Below is a small trained network, with its code and all its weights. Each question gives an input and a class and asks what happens when units are switched off, that is, made to give their printed mean instead of their output.

import numpy as np


def w(rows, s, z=0):
    codes = np.array(rows[::2]) - 128.0
    scale = np.full(codes.shape[1], s)
    scale[-1] = z or s
    return codes * scale


def norm(h):
    return h / np.sqrt((h * h).mean(-1, keepdims=True) + 1e-5)


def f(y):
    return np.maximum(y, 0)


def log_softmax(a):
    a = a - a.max(-1, keepdims=True)
    return a - np.log(np.exp(a).sum(-1, keepdims=True))


def net(x, mask):
    res = np.array(x, float).reshape(1, 5) / 4 @ E
    u = 0
    for l in range(2):
        y = f(norm(res) @ A[l][:, :-1].T + A[l][:, -1])
        res = res + np.where(mask[u : u + 5], y, B[l][:, -1]) @ B[l][:, :-1]
        u += 5
    return log_softmax(norm(res)[-1] @ U[:, :-1].T + U[:, -1])


A, B = {}, {}
E = w([
[55,76,44,198,59,125,20,157],'x0',
[27,147,47,199,107,65,136,126],'x1',
[136,77,182,206,2,217,85,147],'x2',
[107,93,214,144,80,169,125,130],'x3',
[102,207,213,160,60,71,164,164],'x4',
],0.0053)
A[0] = w([
[85,106,14,72,243,68,123,115,4],'0.n0',
[58,93,116,228,73,142,70,168,35],'0.n1',
[187,80,253,31,181,209,137,140,37],'0.n2',
[199,99,225,157,216,178,126,150,117],'0.n3',
[154,239,193,206,68,97,170,160,138],'0.n4',
],0.0066,0.0014)
B[0] = w([
[173,122,3,148,154,14,167,147,248],'0.n0',
[48,106,184,95,132,223,39,200,240],'0.n1',
[150,66,190,108,45,84,99,61,254],'0.n2',
[153,124,133,6,33,71,200,111,213],'0.n3',
[156,96,105,145,228,204,167,109,233],'0.n4',
],0.007,0.0062)
A[1] = w([
[143,105,23,94,151,97,90,114,211],'1.n0',
[175,165,111,147,132,13,136,90,72],'1.n1',
[86,254,153,80,148,191,136,58,118],'1.n2',
[125,161,171,231,71,193,25,178,102],'1.n3',
[206,166,205,64,35,127,147,47,5],'1.n4',
],0.0064,0.0024)
B[1] = w([
[94,197,145,135,174,92,130,111,245],'1.n0',
[45,148,68,130,139,150,46,120,211],'1.n1',
[187,159,112,169,1,137,91,168,147],'1.n2',
[36,89,145,180,86,157,74,165,240],'1.n3',
[198,45,171,99,104,122,147,128,255],'1.n4',
],0.0099,0.0055)
U = w([
[33,80,177,171,92,214,55,161,182],'0',
[107,176,28,110,214,2,115,111,198],'1',
[221,47,230,29,54,92,157,57,179],'2',
[178,192,158,185,158,174,218,140,5],'3',
],0.0099,0.0024)

Each question gives the input, the list of numbers given to net, and the class t.
The units are the neurons (one row each of A and B). Each row of codes is followed by its name. A weight is (code - 128) times the scale printed after its matrix; where a second scale follows, it is the last column's (A, B and U).
mask holds one flag per neuron, layer by layer. A switched-off neuron (its flag False) gives its mean, the last column of its row in B, instead of its output. The means were averaged over made-up inputs and are rounded, as every weight is.
A unit's drop is (log p(t) with every unit on - log p(t) with that unit switched off) / (log p(t) with every unit on - log p(t) with every unit switched off).
The circuit of an input: a set's keep is (log p(t) with only the set's units on - log p(t) with every unit switched off) / (log p(t) with every unit on - log p(t) with every unit switched off). Starting from all 10 units, units are removed one at a time, each time the one whose removal leaves the highest keep (on an exact tie, the one counted first), for as long as the keep stays at least 0.8.
units of the circuit, in order: the units of the circuit, biggest drop first
k most important neurons: the k neurons with the biggest drops, biggest first
top k neurons in layer l: the k neurons of layer l with the biggest drops, biggest first
drop when u is switched off: that unit's drop, to one decimal
input [2,-3,-6,4,0], class 1: units of the circuit, in order => 0.n0
input [3,-4,4,4,-8], class 2: top 3 neurons in layer 0 => 0.n3; 0.n2; 0.n4
input [-4,6,0,-4,8], class 3: 3 most important neurons => 0.n0; 0.n4; 1.n2
input [8,-8,-4,5,1], class 2: 4 most important neurons => 0.n2; 0.n3; 1.n1; 1.n4
input [2,-2,-7,4,7], class 3: 3 most important neurons => 0.n0; 0.n2; 0.n4
input [-8,4,0,0,7], class 3: top 2 neurons in layer 0 => 0.n4; 0.n2
input [-4,5,-5,7,5], class 3: top 3 neurons in layer 0 => 0.n0; 0.n4; 0.n2
input [2,-4,4,-4,-4], class 2: top 2 neurons in layer 0 => 0.n1; 0.n3
input [-3,1,6,0,-2], class 2: drop when 0.n3 is switched off => 0.2
input [6,-7,-1,7,-1], class 2: drop when 1.n4 is switched off => 0.1
